B:
0: [ 165  159  246  178 -138  193   -7  140   67 -319  355   73   82  174
    5 -115  449 -221   69 -163  -86  -26 -152 -115 -249]
1: [ 329    1   -4  122  -54  -86    6 -100 -191  -10  -78 -147   54  -52
 -130   39 -260  -67 -187  -21  -18  -27    9 -163 -152]
2: [ 106  227   47  170  116 -177 -237   49   60 -217  350  -35   -1   77
   51 -180  179    7  -30  -16  -53  -44   81  -16 -261]
3: [ 337   24  -55  194  158 -394   74  -45 -170 -195 -214 -262   -1  -68
   25   67 -398 -169 -198  114  -67  -44   62 -231 -293]
4: [ 213  475  260  206  221  102  -20  252  434 -633  436 -212   60  206
  318 -144  649  385  648  -45 -315  192  -99 -231 -161]
5: [ 446   71  -28  187 -104  -24  222  -68   43 -227 -155 -199  -46  154
 -109  137 -264  -14  -70 -112 -219   95    9 -344 -207]
6: [-201  -22   96  228 -273  122 -239   15  254 -186  333  277  -57  336
 -139  -79  412 -155 -252 -273   92 -102   87  118 -127]
7: [-325  -44 -290  103  136  112  -97 -162  176  207   49  192  208  -38
   31   29   81  448  160  -22  189  -97 -121  -99  292]
8: [-129   77   69  206   61  -61  -79  109   27 -157  281  145   95   77
  114 -126  349  -55   59  -35  103  -96 -131 -115 -191]
9: [  90   74  180  252 -205  140  113  131   -4 -220  359  214   31  242
  -58  -96  366 -352  -84 -220  -27  -29 -236 -244 -353]
10: [  61 -127  170   42 -235   20    5   17   -2 -205 -109  -67   59  117
    3   44  179  -14  -26  -14  -36  -83   42  -48   -5]
11: [  -4  -95  -87   57  -43  -54   35  -64 -386  239  216  216  186 -109
  -77 -130  -37 -379 -273   24  125 -231 -271 -185 -145]
12: [ 132   95  179   69 -379  478 -267   18  254 -361   46  214  133  165
 -134    5  469 -374 -127 -301   40 -286  201  365 -110]
13: [-213   40  -93  164   28   97  -96  -29  186    0  215  173  107  114
   34  -45  264  289  131  -98   98  -36 -102 -115   62]
14: [ 412   41 -144  -36 -147   41   52  -41 -227 -134 -498   46  206 -183
  -28  121 -288 -448 -196   14   40 -407  166   51 -280]
15: [ 203   44   69   21 -113   14   -2   37 -197   35  -25  -73  129  -33
    9  -20   39  284  155   19   31   -7  -34 -189 -109]
16: [  94   44  -45   42  -27  -84   -4  -22   86 -159  -11  -87   32  101
   70   -4   46  176   62   20 -133  -38   66 -138  -13]
17: [ 508  128  232 -241 -296 -468   86  216 -292 -347  -22 -327 -135  216
  197 -173   53   77   38  240 -469  -37  299 -235 -382]
18: [-282 -172 -173  -49 -222  -71   24  -55   38   56   99  289   39  211
   20  -70  168  -59 -181   10  -30 -238   -6  -99   81]
19: [ -45 -121  -89  -96 -210  -28   76  -12  214 -265 -392  -12   48  190
  146  137  102  208  106   65 -139 -177  211  -45  145]
20: [-301  -81 -119  274  280 -123  -78 -116  143   45  189   -6  112  -15
   57   -4   75  303   68   22  149   41 -211 -191  181]
21: [ 204   34 -204   88  177 -126   24 -176  -36  -60  -25 -105  120 -118
  -24   18 -270 -218 -193   61  -99 -142  -57 -140    1]
22: [ 343  155  161  183 -197  130  296  201 -184 -296  156  183  107  121
   21  -70  231 -606  -38 -137 -109 -138 -279 -347 -534]
23: [ 390   61 -162  -41 -143  -90  110  -28 -383   77 -166   79  121 -103
  -65  -18 -300 -312 -217   34  -34 -265   20 -179 -331]
24: [ 177  -86  -35   95 -174  124  -86 -164 -111   63  -23   25  101  -28
 -231   50 -137 -192 -294 -126   71 -131   -2    8  -24]
25: [-101  -76   -5 -112  -85 -331   38   95 -298   12  177  109   76   42
  187 -209  175 -119  -67  216  -70 -236  -71 -194 -146]
26: [-289 -128 -172  -21 -195  239   79  -23  217  -64 -245  306  198  126
  109  100  286  159  166  -53   95 -267  -15  -36  187]
27: [ -13 -120    6   -4 -136   10  -61  -60  -53  -57  -77   39  133    0
   -7    5   93 -102 -109   26   33 -204   26   22   58]
28: [  79   38   89 -146 -416  411 -249   93 -281   22    2  440  331 -124
  -63 -127  414 -521 -137 -118  256 -551   75  351 -232]
29: [-178 -331  -20   62 -442  -44  126  -20  135 -226 -324  198  -58  349
  -60  153   90 -280 -335  -93   -1 -239  145  -27  -15]
30: [-119 -188  -57   -8 -215 -102  189  -25  -29  -59   79  151   22  214
   21  -39  119 -203 -183   25 -142 -151 -126 -249   26]
31: [ 630  209   97 -259 -158  -52  -30   -2 -529  120  212 -225  151 -173
  -43 -228 -101   -4   15  135 -274  -82  -12 -182 -203]
32: [   5 -182   98  -30 -300 -154 -127   -9 -217    9  -48   27   15   89
  -74  -40   55  -67 -253   30   63 -169  142   35  -82]
33: [ 405  133  207  114 -314 -323   49  138 -391   -6  493  -38 -215  301
 -156 -252   -3 -115 -276  -75 -212  139  -12 -402 -613]
34: [ 166  -37  177  -76 -203 -191 -204  -46 -260  143  335 -215  -45   94
 -122 -182   61  368  -89   60 -119  114   73 -112   18]
35: [-170  -39 -141   25   87  -44 -219 -198  147  174  196  -90   72   32
  -27  -42   42  629  105   34   13   74    4  -79  354]
36: [-285  109 -201  150   12  138    3   22  187   51  351  402  130  166
   72 -117  347  145  137 -130   78 -120 -208 -207  -36]
37: [-152 -100 -156  -54 -236  200   98  -62  390 -234 -233  160   82  261
   84  126  237  142  110  -75 -135 -196   98  -41  252]
38: [-140  -34    8  152  110  -15 -122  -25 -103   82  214   76  189  -99
   35  -87  176   78   34   24  184  -94 -192  -86   21]
39: [ 350   11   26   24  -35 -401 -155  -40 -423    5   -4 -170    9 -116
  -73 -107 -303 -267 -380  136   -6 -162  166  -29 -346]
40: [  74  334 -866   20 -121   95  103 -136  437  148 -459  467  -47  297
  -19  198 -432  713  169 -239  -31 -197  427 -241 -203]
41: [-593 -387   81 -118 -353 -225 -172  -43 -181  379  548  230  -42  297
  -43 -267  430  338 -210   89   66  -33 -119 -117  288]
42: [-103 -103  -84  115 -150  160  -72 -158  261  -72  -33   72   55  171
 -116  100   81  124  -92 -155   24  -66   52    7  186]
43: [ 201  126 -105   39   90  186  -91 -146  160 -106  -53 -121  190  -95
    0   52   -6  199  150  -32  -77  -66   16  -16  171]
44: [  27 -174 -109   94 -235  -26   -2 -151   -5   60 -175   37   -7  132
 -174  115 -180   57 -263  -97   54  -83  103  -79   20]
45: [ 284  -60  122   60 -304  -44  168   23  -94 -240  -13  -42  -44  214
  -77   17   22 -327 -225  -71 -203  -69   -3 -213 -222]
46: [  71  -48   20   61   14 -265  -76   -5 -121 -122  -45 -121   36   -8
   63  -34  -39   -8 -105  113   -8 -119   70  -69 -102]
47: [ 110   77  194  169 -272  239   82  118    1 -210  360  235   73  228
  -76 -117  426 -389  -69 -227  -53  -87 -213 -175 -292]
48: [ 124   67  -16  161  324  -66   52  -41   61 -225  -95 -245  213 -179
  175   56  -10  104  230  122  -34  -21 -171 -196   82]
49: [  56  -41 -154  112  -62  -90   30  -98  130  -73 -240  -73   -7  123
  -14  124 -152  342   21  -24  -23    2  127 -168   26]
50: [  15  -62  120  100 -527  409    3   76  -17 -136   22  446  123  222
 -167    7  385 -501 -226 -306  147 -300  -19   72 -270]
51: [   6  -35 -133  158  108  -96  -27 -147   26   -1   87  -23   80  -15
  -43    2 -104  -19 -132    0    8  -58  -95 -154   41]
52: [ 205  -69  195   25 -269 -124  167   79 -186 -113   79 -112  -22  194
   -4  -43  102   32  -20   14 -173   59  -81 -333 -159]
53: [  30 -130 -202  118 -115  -12 -129 -273   38  115   40   57    6   72
 -260   42 -248 -119 -433 -126   23 -110   71   -6   82]
54: [ -31 -169   -7   99 -137  -59 -108 -128   33   10 -102  -87   14   89
 -108   92  -57  260 -117  -33   69    1   95  -40  122]
55: [ 288   12   24  173  -55   39  -77  -81    6 -203 -286 -133   97  -54
  -90  144 -153  -93 -108  -78   68 -106  135   29 -127]
56: [ 411   55   56  288   57 -266    0 -125  170 -418  -47 -402 -157  157
 -111  107 -287 -136 -274  -51 -255  138  156 -159 -170]
57: [  73 -141  134  -99 -409 -226   86   80 -206  -60  116    7  -89  284
   -8 -113  146  -12 -170   50 -200  -54   59 -226 -150]
58: [ -28  -15  281  162 -319  225  -65  183  -25 -236   90  235  120  167
  -12  -43  500 -215   11 -183  175 -165  -45   24 -266]
59: [   5  -57 -341  294   58   38  230 -108    9  -33 -263  312  155  -25
  -67  167 -276 -477 -265 -131  166 -281 -174 -238 -227]
60: [ 119  190  -78  123   33  -69   14   34  -18  -36  306   63   39  102
   25 -133   93  124   74  -50  -90    3 -108 -286 -221]
61: [ -51  -39   36  311   -4 -112   85   30   21  -94  167   71   -9  167
  -27   -1   92   -7  -70  -94   71   56 -183 -306 -194]
62: [ 177   23  -75    4 -101  -91  135    6  314 -530 -399 -120  -11  208
  169  146   16  -86   27   46 -289 -188  248  -59  -35]
63: [  59 -175   82  344  -72 -194   77 -113  257 -379  -18 -180 -165  308
 -127  138  -94 -252 -372 -125 -139   90   22 -171  -49]
64: [-195 -239  -80  -99 -362 -104 -132  -35    3  -41 -277  193   19  171
    0   43   90  -14 -241   26   92 -331  296  162   33]
65: [-276 -152 -303 -144  -87   -9 -260 -191 -131  389  -50  244  201 -120
  -41  -61  -39  288 -111   77  227 -306   99  120  263]
66: [ 196  253  -88   57  235 -181 -119  -35   52 -119  249 -175   63  -26
  114 -146   20  285  168   90 -172   19   11 -168  -64]
67: [ 271 -172  134  237 -324  131   59 -165  124 -208  -85 -148  -85  250
 -323  184 -130 -211 -375 -263 -103   91   38 -108  -12]

[-292  104  188  280  166 -133  162   -5  121   20   57 -214  145  -87
 -104   37   65  134 -324 -164 -216  171 -162  -46  202  303  -31   47
   36  -19  -33  -52 -123 -153] : 26
[  67  163 -262   75 -192  -11  -58   99 -274 -224   -7   -3 -393  272
   22  116 -150    1  237   69  133  -91  -83  169 -218 -117  232 -243
    4 -186  -47 -171   10  161] : 54
[ 261  317  508 -210   57  -92  412   -4 -119 -163    1  142  616  -86
 -181  486 -780  290 -186   17  -91   91 -234 -156  328  196  263  -38
   90 -432   82 -390 -324 -390] : 12
[   8  183 -263  143  -50  -90 -118  228 -234  -74 -117   72 -151   62
  -31  -43 -179   76   79   72  187   39  -65  112  -72  -21  157 -373
  -81 -259  -32   56  -12   23] : 44
[ 235   28  107   86 -125  -44  171   95 -220  -12   87  251  382  142
  -35  578 -560   -8   -7   32  -27   -7 -203    2  142  199  213   75
 -165 -341   36 -263 -325  -95] : 50
[  11  -29  220  -56   31  -65  -59 -191  136  -32   64  -58   -7    0
  -70  483  -44   90   11   80  -19   32    0  121  179  -51  161  133
   76  -12  -35 -264  -45 -208] : 0
[  49  295 -109  -34  198  329   49   59  -92 -155  -40 -100  -48  -97
 -277  -51 -328  328  -44   72  127  185 -250 -123   -2   95   25 -269
  246 -131  111  143   57 -193] : 5
[-290 -243 -262  279 -192 -181  -60 -205   63   34   38 -284 -218  -20
  320  -12  235   72  -38  121   99 -179  192  249  -75 -345 -139  158
   50  -30 -108 -127  177  244] : 23
[ 271  151  104  -68 -110 -147 -149   45 -134  -24  -85  119    7  172
  -96  698 -272    7  189  111  126  156  -39   19   92    8  390 -119
 -221 -200  -36 -219  -85 -222] : 6
[ 243 -205 -135   32  175  396 -282   12 -181 -204  181  483  -62  -36
 -191   85 -169 -163  197  126  127 -117    1  -36 -116  139  -33  -15
  -21  -10  -36  113 -182  -25] : 8
[  50    8 -395  123  -15  293 -180  104 -188 -175  118  135 -501  246
 -142    5 -108  -37  267   46  144 -141 -173  261 -202  -25   91 -165
  156  -58   50   40  -38  133] : 51
[ 136  -40   94 -174  247  204 -223 -139  -13 -193  -16  174  138 -375
 -121  -15 -135  155   -6  287  178   63  116 -158   33  -39  -21 -138
   86  -54  -99   61   25 -197] : 2
[ 236  179 -371  103   28  322 -134  209 -427 -275  -38  243 -231  132
 -150  -73 -293    1  229   43  257   19  -67 -176 -296   73   29 -334
  -67 -188   34  219   12   44] : 49
[ 168  482  -69    9  174  280  -60  218 -182 -209  -39   13 -493  391
 -488  298 -203   90  241 -240   61  234 -330  -37  -52  260  285 -319
  108  -21  178  103  -27 -324] : 63
[-248  334  271  258  200 -168  233  -40    6 -159  -66 -354   27  -39
 -116  -35  192  159 -303 -313 -201  292  -15 -392   62  315  -71  -42
  -44   48  -58   14   23 -231] : 19
[-230   96 -171   32  -30 -224 -245   33   38  -81 -136 -187 -339 -143
   64 -201  156  148    6  253  129   15   18  324  -32 -212  201 -386
  105 -107 -188  -87  126   98] : 35
[-181  -11   -7  193 -256 -409  -14 -114  -57 -110  -23 -233 -232  138
  276  198  229  -44   16   21  -27  -75  177  125  -82 -180  142   27
 -144  -69 -217 -338   54  175] : 32
[-269  132  131   76  134 -129   -7 -167  167  -72  -70 -376 -113 -179
  -25   -9  228  230 -181   18  -40  166   50  -41   90  -35    0  -47
  125   61 -105  -74  147 -146] : 16
[ 312  403  -15  236  256  376  136  206 -484 -404   13  266 -138  318
 -399   59 -214  -90  127 -488   34  192  -49 -671 -256  480 -126 -130
 -183  -21  142  333  -91 -291] : 62
[ 123  273 -164   86   15  -65 -119  294 -259 -101 -124  214 -170  166
 -184   88 -278   41  132  -31  172   58 -131  123  -13   81  250 -397
  -77 -279   38   68 -101 -128] : 42
[ -15 -187   61  137  194  204  -69 -126  101   32  167  105  119  -87
 -155  247  -68   30  -75    9  -30   14  -66    8  150  145 -112  224
   83   42   49   32 -121 -177] : 22
[ -47  -58  -80   24   55   52 -207  -39   48   -8   21   -3 -111  -92
  -69  144  -23   91   32  206   85   33  -63  183   51  -39  115  -95
   75  -48  -62  -45  -11  -49] : 13
[-323 -108  505   -1   35 -552   29 -352  453  176  -27 -352  246 -275
  135  428  222  232 -318   90 -152   74  159  244  481 -176  117  263
   85    0 -142 -429   -1 -288] : 58
[-116  -10  -41  115  147   35 -116  -61  -42 -213   34   14 -175 -129
  -35 -232  145   29  -29   16   35  -52  106  -25  -78    2  -84 -101
   81   14 -112   41   24    0] : 46
[-240 -114  -69   21    5 -144 -289 -312  213  -66  -73 -353 -426 -145
  146   10  443  145   45  189  162  -29  299  183  -26 -416  -31   15
  148  146 -156  -84  323    0] : 66
[ -44  -94  -60  -24  191  225 -202 -119   73  -50   16  -32   95 -370
  -79  -42  -46  191  -93  330  114  113  -26  -54   39    5  -45 -104
  123  -14  -93   82   52  -61] : 60
[-242 -296 -182  246 -168 -330 -449 -200  271  288  -34 -284 -438  146
  189  539  525  -65  135  129  130   37  216  436   90 -325  130  187
 -153  168 -131 -121  205   18] : 36
[ -23  -70   64 -108   28   -5 -221 -222   61  -45 -113 -221  261 -472
  135  146   16  221 -139  540  133  257  110 -217    8  -73   86 -142
 -109  -58 -280  -89  153    7] : 33
[ -12  193  -19  -71  221  238  129   66  -82 -237   41   88   91 -234
 -218 -313 -424  307 -132  112   46  -55 -233   59   65   72    3 -286
  371 -248   64    6 -120 -107] : 43
[ 140   86 -190    1   -8   72  -28   51 -217 -205  -13  211 -187   79
  -60  -35 -314  107  166   27  238 -203   38  170  -68 -211   35 -171
  163 -256   80  -12  -11  -54] : 55
[ 279  506  -11 -213  458  533  -18  214 -250 -370  -95  243  -48 -172
 -573 -254 -526  326   47   -2  200  238 -275 -314  -31  270   64 -552
  297 -186  173  341  -37 -412] : 56
[ 159  321  -76  375    2  -57   11  334 -407 -145  -42  199 -176  455
 -220  309  -91 -204  130 -409  -24  196  -99 -277 -133  430  146 -176
 -394 -112   36  136 -175 -138] : 29
[-170  -52  -50   36  146   85 -248 -112  228   56   33 -180 -259  -88
 -141  175  156  154   -4  151   54  108  -82  243  121  -44   82  -29
  190   97  -29  -12   81 -127] : 61
[ -40  514   78  -71   16 -207  104  179   -8  -29 -181 -236 -169  138
 -244  260 -328  359  -32  -33   49  212 -321  250  215    2  411 -403
  201 -282  110 -169   -8 -295] : 67
